Below are the code and all the weights of a small trained network. Each question names an input and a target symbol and asks about switching units off, where a switched-off unit gives its printed mean instead of its output.

import numpy as np


def w(rows, s, z=0):
    codes = np.array(rows[::2]) - 128.0
    scale = np.full(codes.shape[1], s)
    scale[-1] = z or s
    return codes * scale


def f(y):
    return y / 2 * (1 + np.tanh(0.7978845608 * (y + 0.044715 * y**3)))


def softmax(a):
    e = np.exp(a - a.max(-1, keepdims=True))
    return e / e.sum(-1, keepdims=True)


def log_softmax(a):
    a = a - a.max(-1, keepdims=True)
    return a - np.log(np.exp(a).sum(-1, keepdims=True))


def net(x, mask):
    ids = ['ΔΘΞΠΩαβγζηλμστφψ'.index(c) for c in x.split()]
    T = len(ids)
    res = E[ids] + P[:T]
    r = res
    for j in range(2):
        rows = slice(4 * j, 4 * j + 4)
        q, k, v = (r @ M[0][rows].T for M in (Q, K, V))
        z = softmax(np.where(np.tri(T) > 0, q @ k.T / 4**0.5, -1e9)) @ v
        o = O[0][rows]
        res = res + np.where(mask[j], z, o[:, -1]) @ o[:, :-1]
    y = f(res @ A[0][:, :-1].T + A[0][:, -1])
    res = res + np.where(mask[2:14], y, B[0][:, -1]) @ B[0][:, :-1]
    return log_softmax(res[-1] @ U[:, :-1].T + U[:, -1])


Q, K, V, O, A, B = {}, {}, {}, {}, {}, {}
E = w([
[248,35,183,78,76,99,239],'Δ',
[120,145,171,98,117,134,223],'Θ',
[114,139,134,71,66,124,171],'Ξ',
[137,254,97,96,76,234,145],'Π',
[82,156,193,97,113,157,113],'Ω',
[171,187,159,98,144,129,121],'α',
[128,85,137,49,135,28,95],'β',
[199,142,139,129,100,149,117],'γ',
[181,150,105,94,109,71,243],'ζ',
[93,149,167,143,77,113,196],'η',
[152,100,142,161,82,136,170],'λ',
[222,179,198,161,146,153,146],'μ',
[149,215,110,178,113,72,77],'σ',
[120,187,216,102,161,153,133],'τ',
[133,145,196,149,101,198,59],'φ',
[176,188,233,154,144,189,44],'ψ',
],0.015)
P = w([
[105,53,78,121,151,190,110],'0',
[125,131,154,179,103,90,134],'1',
[125,135,178,183,104,102,137],'2',
[130,146,193,181,104,95,145],'3',
[131,159,225,191,108,101,149],'4',
[141,174,239,197,103,87,154],'5',
[143,184,254,195,108,95,144],'6',
],0.0076)
Q[0] = w([
[104,121,198,206,80,28,128],'H1',
[147,68,214,61,124,129,143],'H1',
[153,152,181,176,128,206,233],'H1',
[86,228,111,191,65,157,157],'H1',
[88,198,66,152,120,203,120],'H2',
[170,94,236,119,117,189,247],'H2',
[176,29,250,90,164,118,147],'H2',
[103,101,131,133,105,42,57],'H2',
],0.021)
K[0] = w([
[113,72,129,180,236,80,83],'H1',
[164,59,199,45,147,154,151],'H1',
[127,67,30,120,142,231,166],'H1',
[83,170,22,139,164,195,122],'H1',
[156,228,173,98,40,209,155],'H2',
[126,80,61,136,220,233,121],'H2',
[79,1,39,129,154,132,112],'H2',
[104,152,134,148,70,31,77],'H2',
],0.02)
V[0] = w([
[216,203,139,169,218,88,148],'H1',
[176,56,168,234,100,139,92],'H1',
[109,162,142,77,156,131,4],'H1',
[37,133,230,179,132,133,158],'H1',
[121,182,70,116,107,138,165],'H2',
[52,63,88,181,21,118,72],'H2',
[76,137,148,114,226,180,191],'H2',
[53,152,34,112,133,128,74],'H2',
],0.016)
O[0] = w([
[56,114,199,48,66,225,121,15],'H1',
[134,153,95,29,190,118,181,223],'H1',
[216,114,170,147,186,216,108,252],'H1',
[164,129,11,133,105,154,193,171],'H1',
[99,138,117,125,64,118,62,38],'H2',
[190,208,95,89,97,69,182,104],'H2',
[101,67,76,198,120,166,110,151],'H2',
[232,139,116,164,56,152,105,48],'H2',
],0.013,0.0037)
A[0] = w([
[173,78,112,123,166,108,114,163],'N1',
[158,131,129,194,91,121,132,95],'N2',
[183,132,151,88,71,123,144,121],'N3',
[109,123,132,166,74,147,124,107],'N4',
[149,184,79,171,100,173,159,31],'N5',
[139,44,165,82,171,102,140,115],'N6',
[152,93,179,167,116,150,105,152],'N7',
[111,181,108,140,123,102,149,84],'N8',
[97,74,114,143,148,99,112,103],'N9',
[146,46,130,51,124,128,125,2],'N10',
[130,215,125,103,125,186,138,124],'N11',
[146,5,146,102,143,94,71,148],'N12',
],0.012,0.0055)
B[0] = w([
[91,182,235,137,191,119,91,234],'N1',
[68,27,136,69,132,107,89,251],'N2',
[17,73,117,188,137,141,145,196],'N3',
[196,207,65,112,220,101,101,187],'N4',
[56,224,210,155,79,254,108,216],'N5',
[185,163,97,85,48,192,1,251],'N6',
[104,108,50,66,103,113,241,244],'N7',
[226,97,95,113,171,186,40,201],'N8',
[121,146,102,191,181,142,184,168],'N9',
[134,21,100,203,108,23,147,179],'N10',
[224,76,95,238,92,90,154,213],'N11',
[92,149,126,94,27,81,221,193],'N12',
],0.0087,0.013)
U = w([
[58,148,135,83,228,118,125,95],'Δ',
[74,127,91,212,194,92,129,71],'Θ',
[109,115,154,211,121,47,34,52],'Ξ',
[114,98,105,107,94,43,142,32],'Π',
[51,174,192,190,136,166,120,120],'Ω',
[129,213,153,51,68,153,247,84],'α',
[79,85,219,114,232,65,194,231],'β',
[156,236,240,48,46,71,116,222],'γ',
[51,238,160,160,110,67,184,133],'ζ',
[126,253,45,169,28,158,92,115],'η',
[154,191,87,102,184,71,188,104],'λ',
[46,72,182,95,127,148,118,4],'μ',
[141,154,167,220,32,94,178,164],'σ',
[64,127,125,120,209,163,225,97],'τ',
[131,241,154,147,166,120,203,183],'φ',
[163,80,132,116,166,164,132,178],'ψ',
],0.0043,0.0025)

Each question gives the input, a string of symbols that net reads in full, and the target symbol t.
The units are the heads (4 rows each of Q, K, V and O) and the neurons (one row each of A and B). Each row of codes is followed by its name. A weight is (code - 128) times the scale printed after its matrix; where a second scale follows, it is the last column's (O, A, B and U).
mask holds one flag per unit, heads first, then neurons. A switched-off unit (its flag False) gives its mean, the last column of its rows in O or B, instead of its output. The means were averaged over made-up inputs and are rounded, as every weight is.
A unit's drop is (log p(t) with every unit on - log p(t) with that unit switched off) / (log p(t) with every unit on - log p(t) with every unit switched off).
The circuit of an input: a set's keep is (log p(t) with only the set's units on - log p(t) with every unit switched off) / (log p(t) with every unit on - log p(t) with every unit switched off). Starting from the 12 units with the biggest drops (on a tie, the unit counted first), units are removed one at a time, each time the one whose removal leaves the highest keep (on an exact tie, the one counted first), for as long as the keep stays at least 0.8.
circuit, biggest first: the units of the circuit, biggest drop first
unit that matters most: the unit with the biggest drop
top k neurons: the k neurons with the biggest drops, biggest first
input μ φ β, target γ: circuit, biggest first -> N6, H2
input α γ Ω ψ β β ψ, target α: top neuron -> N7
input ψ ζ ζ Ξ Ξ ζ Ω, target ψ: circuit, biggest first -> H1, N11
input τ Ξ φ μ Π Π γ, target τ: circuit, biggest first -> H2, N7, H1, N6
input γ α τ α Ξ Θ Ξ, target γ: circuit, biggest first -> H1, N6, H2
input σ γ Ξ σ ζ, target σ: top 2 neurons -> N11, N3
input α ψ γ ψ η, target α: top 2 neurons -> N7, N12
input Ξ Π ζ μ ζ β η, target Ξ: circuit, biggest first -> H1, N2
input τ Ω σ, target σ: circuit, biggest first -> N11, H1, H2, N3
input λ γ β Ω φ λ Ω, target λ: circuit, biggest first -> H1, H2, N8
input Ω η β α, target Ω: top 2 neurons -> N5, N1
input Θ ζ η μ γ, target Θ: top 3 neurons -> N9, N6, N4
input γ μ ψ λ Π Θ, target γ: circuit, biggest first -> H1, N6, H2
input ψ ψ μ, target ψ: unit that matters most -> H1
input Θ ψ ζ Θ ψ ζ ζ, target Θ: circuit, biggest first -> H2, H1, N9
input ψ Δ φ Ξ ζ, target ψ: circuit, biggest first -> H1, N6, H2
input Ξ ζ Ω τ ζ, target Ξ: circuit, biggest first -> H1, N7
input γ Π Ξ τ ψ, target γ: circuit, biggest first -> H1, H2, N6
input γ Π μ, target γ: circuit, biggest first -> H1, N6, H2
input ψ Ξ Δ, target Π: top 2 neurons -> N10, N6
input Δ Ω γ Δ γ μ, target Δ: unit that matters most -> H2
input β ψ ζ Θ β α, target β: top 2 neurons -> N6, N2
input η σ ψ λ α φ, target η: top 2 neurons -> N5, N8
input Ω σ Ω λ Ω τ, target Ω: top 3 neurons -> N5, N1, N2
input Π Θ Π Δ μ Θ, target Π: top 2 neurons -> N7, N2
input β ψ γ, target β: top 2 neurons -> N6, N2
input Ξ ζ λ ψ, target Ξ: circuit, biggest first -> H1
input Π β α ψ μ γ, target Π: top 2 neurons -> N7, N2
